Each row has a name. Each question is about the rows just above it.

valib: [185 110 115 110 158 110 185 115]
nedum: [110 151 158 131 158  85 158 134]
Mav: [ 90  90  90  90 146  86  86 138]
Which value appears more than once in nedum?
[158]
Which row holds [110 151 158 131 158  85 158 134]?
nedum
Whose row is [ 90  90  90  90 146  86  86 138]?
Mav
The row with [185 110 115 110 158 110 185 115] is
valib

laf: [148 115 115 120 148 121  52]
tav: [130 113 127 122 136 139 165]
Gon: [135 115 120 120 148 121 185]
Whose row is [135 115 120 120 148 121 185]?
Gon
Whose row is [148 115 115 120 148 121  52]?
laf

rukas: [161 129 128 126 142 141 131 166 119 144 153 137 135]
mem: [134 140 124 134 108 114 134 120 103 104 116 135 148]
voda: [138 133 137 116 135 100 137 107 130 137 162 137 137]
Zal: [158 138 124 127 123 116 120 143 126 119 143  52 148]
Repeated in voda:
[137]
Which value appears more than once in mem?
[134]
The value that Zal holds more than once:
[143]
Which row holds [138 133 137 116 135 100 137 107 130 137 162 137 137]?
voda

mipi: [136 126 126 151 151 127 155 158 122 124 149 158 124 134]
tef: [127 125 123 123 122 126 120 121 125 122 119 120 127 123]
Pum: [117 121 119 109 106 120 105 103 122 119 106 103 123 115]
denuf: [125 105 103 132 111 104 130 128 108 104 112 126 114 104]
Bev: [132  72  78 187 153  73 201 202  71  76 156 200  84  98]
luk: [154 125 129 147 154 126 155 158 121 128 155 160 120 154]
susi: [113 125 137 176 183 128 169 176 114 176 185 181 176 155]
povu: [173 159 168 129 173 161 127 134 148 168 173 141 129 177]
mibe: [129 152 155 124 149 151 129 131 147 154 129 129 137 157]
Repeated in susi:
[176]
Which value appears more than once in denuf?
[104]
Which row holds [113 125 137 176 183 128 169 176 114 176 185 181 176 155]?
susi
Which row holds [117 121 119 109 106 120 105 103 122 119 106 103 123 115]?
Pum
The value that mibe holds more than once:
[129]
Whose row is [125 105 103 132 111 104 130 128 108 104 112 126 114 104]?
denuf
Where do [127 125 123 123 122 126 120 121 125 122 119 120 127 123] appear?
tef

rifir: [142 141  37 141 117 141  71]
mipe: [131 126 116 131 132 116 137]
mizu: [135 156 156 156 134 119 156]
kisov: [129 126 128 129 126 128 131]
Which value appears more than once in rifir?
[141]
Whose row is [131 126 116 131 132 116 137]?
mipe
Repeated in mizu:
[156]
The row with [129 126 128 129 126 128 131] is
kisov
[135 156 156 156 134 119 156] is in which row?
mizu

tosa: [126 134 130 131 126 120]
rodam: [126 124 124 126 120 124]
bazog: [115 105 117 106 169 145]
zok: [115 105 117 121 169 145]
putu: [149 149 200 200 149 200]
besav: [166  69  76 156 117 116]
Bomi: [130 124 124 126 135 131]
Dul: [129 155 136 129 125 128]
Which value appears more than once in Dul?
[129]
Repeated in tosa:
[126]
Whose row is [115 105 117 106 169 145]?
bazog
Which value appears more than once in Bomi?
[124]

Zib: [ 53 111 114 114 181  97]
dete: [151 134 175 166 166 166]
sumoz: [ 55  97 130 155  81 154]
famo: [133 131 132 118 129 139]
nal: [146 113 166  95 170 117]
guse: [ 99 121 170 111 155 110]
Kugi: [ 81 122 123 135 100 122]
Belos: [ 42 119 128 154 131 152]
fava: [ 53 111 114 170  86 125]
Mabo: [ 80 125 114 140 125 140]
The value that Zib holds more than once:
[114]
[ 80 125 114 140 125 140] is in which row?
Mabo
Which value appears more than once in dete?
[166]
The value that Kugi holds more than once:
[122]

